Below is a small trained network, with its code and all its weights. Each question gives an input and a target symbol and asks what happens when units are switched off, that is, made to give their printed mean instead of their output.

import numpy as np


def w(rows, s, z=0):
    codes = np.array(rows[::2]) - 128.0
    scale = np.full(codes.shape[1], s)
    scale[-1] = z or s
    return codes * scale


def softmax(a):
    e = np.exp(a - a.max(-1, keepdims=True))
    return e / e.sum(-1, keepdims=True)


def log_softmax(a):
    a = a - a.max(-1, keepdims=True)
    return a - np.log(np.exp(a).sum(-1, keepdims=True))


def net(x, mask):
    ids = ['αδθλξφψω'.index(c) for c in x.split()]
    T = len(ids)
    res = E[ids] + P[:T]
    u = 0
    for l in range(3):
        r = res
        for j in range(2):
            rows = slice(3 * j, 3 * j + 3)
            q, k, v = (r @ M[l][rows].T for M in (Q, K, V))
            z = softmax(np.where(np.tri(T) > 0, q @ k.T / 3**0.5, -1e9)) @ v
            o = O[l][rows]
            res = res + np.where(mask[u + j], z, o[:, -1]) @ o[:, :-1]
        u += 2
    return log_softmax(res[-1] @ U[:, :-1].T + U[:, -1])


Q, K, V, O = {}, {}, {}, {}
E = w([
[159,8,119,93,128,133,100],'α',
[135,7,115,127,149,167,94],'δ',
[132,119,104,70,86,190,106],'θ',
[124,19,79,160,42,119,71],'λ',
[81,138,88,129,84,70,53],'ξ',
[57,57,72,132,107,89,160],'φ',
[57,111,130,66,108,171,77],'ψ',
[163,162,209,177,115,85,95],'ω',
],0.011)
P = w([
[189,107,39,84,186,188,103],'0',
[157,97,49,105,162,180,100],'1',
[136,98,71,113,141,175,112],'2',
[120,101,100,117,125,168,124],'3',
[101,103,121,122,106,161,139],'4',
[85,110,149,126,90,152,148],'5',
[67,116,174,129,76,148,159],'6',
[53,126,200,134,54,144,175],'7',
[45,128,229,138,41,134,183],'8',
[31,130,255,138,23,124,196],'9',
],0.007)
Q[0] = w([
[142,146,85,148,84,167,117],'0.h1',
[122,234,100,108,148,148,175],'0.h1',
[108,126,79,177,156,76,134],'0.h1',
[141,188,155,122,253,124,242],'0.h2',
[71,243,115,65,110,208,80],'0.h2',
[160,26,198,51,112,178,126],'0.h2',
],0.025)
K[0] = w([
[112,159,84,119,114,99,114],'0.h1',
[212,142,49,117,129,150,123],'0.h1',
[119,119,136,96,207,103,83],'0.h1',
[219,87,62,57,177,205,136],'0.h2',
[169,127,46,211,144,45,159],'0.h2',
[132,127,140,137,3,154,174],'0.h2',
],0.027)
V[0] = w([
[59,164,93,226,164,122,116],'0.h1',
[126,27,147,106,196,76,141],'0.h1',
[154,100,149,99,113,77,131],'0.h1',
[170,213,44,151,4,204,191],'0.h2',
[167,169,140,70,64,116,159],'0.h2',
[85,158,171,224,164,228,128],'0.h2',
],0.011)
O[0] = w([
[169,59,123,81,79,79,141,13],'0.h1',
[179,197,150,129,58,180,185,252],'0.h1',
[108,149,128,170,104,148,107,139],'0.h1',
[45,181,61,255,168,233,137,75],'0.h2',
[91,147,111,200,148,116,121,34],'0.h2',
[67,31,102,133,185,54,101,23],'0.h2',
],0.0074,0.0014)
Q[1] = w([
[163,4,92,168,111,83,132],'1.h1',
[148,69,189,132,23,202,65],'1.h1',
[148,116,173,113,187,95,198],'1.h1',
[66,213,119,72,202,73,30],'1.h2',
[117,236,168,118,141,181,105],'1.h2',
[162,233,145,136,184,81,198],'1.h2',
],0.026)
K[1] = w([
[80,150,229,64,211,150,174],'1.h1',
[27,142,210,145,41,78,181],'1.h1',
[192,87,159,120,163,154,129],'1.h1',
[222,160,34,154,157,65,61],'1.h2',
[133,142,3,133,142,94,194],'1.h2',
[197,89,51,105,187,200,134],'1.h2',
],0.024)
V[1] = w([
[91,177,43,121,61,65,80],'1.h1',
[91,242,97,73,178,58,219],'1.h1',
[139,204,152,115,95,87,32],'1.h1',
[42,145,118,3,127,180,107],'1.h2',
[159,77,62,142,70,112,203],'1.h2',
[131,122,128,189,121,175,141],'1.h2',
],0.016)
O[1] = w([
[117,171,102,109,1,178,45,190],'1.h1',
[69,100,224,106,194,190,1,1],'1.h1',
[136,196,72,71,118,75,41,176],'1.h1',
[201,66,93,245,106,148,55,207],'1.h2',
[116,148,237,109,112,222,116,149],'1.h2',
[79,202,103,117,178,137,97,140],'1.h2',
],0.0096,0.0087)
Q[2] = w([
[100,114,114,78,82,41,170],'2.h1',
[243,176,252,175,171,35,136],'2.h1',
[148,144,173,136,177,119,111],'2.h1',
[136,108,145,127,234,93,200],'2.h2',
[204,184,202,184,121,119,154],'2.h2',
[83,26,23,118,169,153,128],'2.h2',
],0.023)
K[2] = w([
[102,74,103,78,107,198,128],'2.h1',
[11,77,142,61,120,8,156],'2.h1',
[86,144,189,93,98,67,149],'2.h1',
[137,87,67,131,211,139,65],'2.h2',
[111,78,48,90,118,161,173],'2.h2',
[157,184,179,162,139,2,99],'2.h2',
],0.026)
V[2] = w([
[81,29,48,53,116,160,176],'2.h1',
[48,2,36,25,106,204,175],'2.h1',
[117,128,105,117,123,88,139],'2.h1',
[186,186,192,178,152,83,92],'2.h2',
[169,157,176,101,152,68,107],'2.h2',
[89,240,241,230,72,10,146],'2.h2',
],0.0078)
O[2] = w([
[52,130,144,131,66,49,159,163],'2.h1',
[26,122,125,155,48,38,149,146],'2.h1',
[140,128,146,113,98,133,151,99],'2.h1',
[137,122,69,95,183,138,133,89],'2.h2',
[140,143,111,116,187,135,88,2],'2.h2',
[254,112,73,104,166,241,142,83],'2.h2',
],0.0059,0.0068)
U = w([
[254,244,197,155,161,63,119,214],'α',
[194,153,217,127,95,16,180,146],'δ',
[71,199,99,197,165,132,149,168],'θ',
[170,192,97,147,58,132,206,2],'λ',
[137,176,113,87,45,123,73,63],'ξ',
[88,67,182,110,99,174,148,192],'φ',
[150,40,92,164,93,104,115,75],'ψ',
[71,26,37,13,117,146,177,181],'ω',
],0.0055,0.0082)

Each question gives the input, a string of symbols that net reads in full, and the target symbol t.
The units are the heads (3 rows each of Q, K, V and O). Each row of codes is followed by its name. A weight is (code - 128) times the scale printed after its matrix; where a second scale follows, it is the last column's (O and U).
mask holds one flag per head, layer by layer. A switched-off head (its flag False) gives its mean, the last column of its rows in O, instead of its output. The means were averaged over made-up inputs and are rounded, as every weight is.
A unit's drop is (log p(t) with every unit on - log p(t) with that unit switched off) / (log p(t) with every unit on - log p(t) with every unit switched off).
The circuit of an input: a set's keep is (log p(t) with only the set's units on - log p(t) with every unit switched off) / (log p(t) with every unit on - log p(t) with every unit switched off). Starting from all 6 units, units are removed one at a time, each time the one whose removal leaves the highest keep (on an exact tie, the one counted first), for as long as the keep stays at least 0.8.
units of the circuit, in order: the units of the circuit, biggest drop first
most important unit: the unit with the biggest drop
heads that matter: for each layer, one digit per head in row order, 1 if its drop is at least 0.15 and else 0, layers parted by /
drop of u: that unit's drop, to one decimal
input δ ω θ θ ω ψ, target ω: units of the circuit, in order	1.h2; 2.h2
input λ λ α, target λ: units of the circuit, in order	1.h1; 0.h2
input φ λ α λ, target λ: units of the circuit, in order	0.h2; 1.h1; 0.h1
input δ λ δ α δ ξ λ ω, target α: units of the circuit, in order	0.h2; 2.h1; 1.h1; 1.h2
input δ ψ λ α ψ θ, target λ: units of the circuit, in order	1.h1; 0.h2
input θ ξ ξ δ, target ξ: heads that matter	01 / 10 / 00
input φ ξ ω δ θ ψ ω φ θ, target φ: units of the circuit, in order	1.h1
input δ ψ λ, target ψ: heads that matter	00 / 01 / 00
input ψ α λ δ, target λ: units of the circuit, in order	0.h2; 1.h1; 0.h1
input θ λ δ α ψ λ φ ψ, target φ: units of the circuit, in order	1.h1; 1.h2
input ξ ξ δ δ θ ψ ω δ α, target ω: units of the circuit, in order	1.h2; 2.h2
input φ λ ω θ, target ω: heads that matter	01 / 01 / 01
input α ψ δ δ λ φ ξ α δ δ, target δ: units of the circuit, in order	0.h2; 1.h1; 2.h2
input θ ψ ψ θ φ θ δ, target φ: heads that matter	00 / 10 / 00
input θ ψ ω λ ψ θ ξ δ δ, target ξ: units of the circuit, in order	1.h1; 0.h2
input α ω ω α θ ω θ δ φ, target φ: heads that matter	10 / 11 / 00
input λ ω ξ α δ ξ ψ, target ξ: heads that matter	00 / 10 / 00
input δ α λ δ, target λ: heads that matter	00 / 10 / 00
input ψ ψ δ ξ ψ δ θ δ δ ω, target α: units of the circuit, in order	1.h1; 2.h1
input δ δ α δ α, target δ: heads that matter	01 / 10 / 00
input δ α δ δ ψ ω δ θ δ δ, target θ: heads that matter	01 / 01 / 00
input φ δ ψ α δ φ δ δ δ δ, target δ: heads that matter	01 / 10 / 00
input ψ ω δ δ δ ω ω θ δ, target ω: heads that matter	00 / 01 / 01
input δ δ ω λ α ψ, target λ: units of the circuit, in order	1.h1
input θ δ θ, target θ: units of the circuit, in order	0.h2; 1.h2
input ψ δ ω ω θ α δ, target θ: most important unit	0.h1
input ω α ψ, target ω: most important unit	1.h2
input ω δ ξ φ φ ψ θ, target φ: drop of 0.h2	0.1
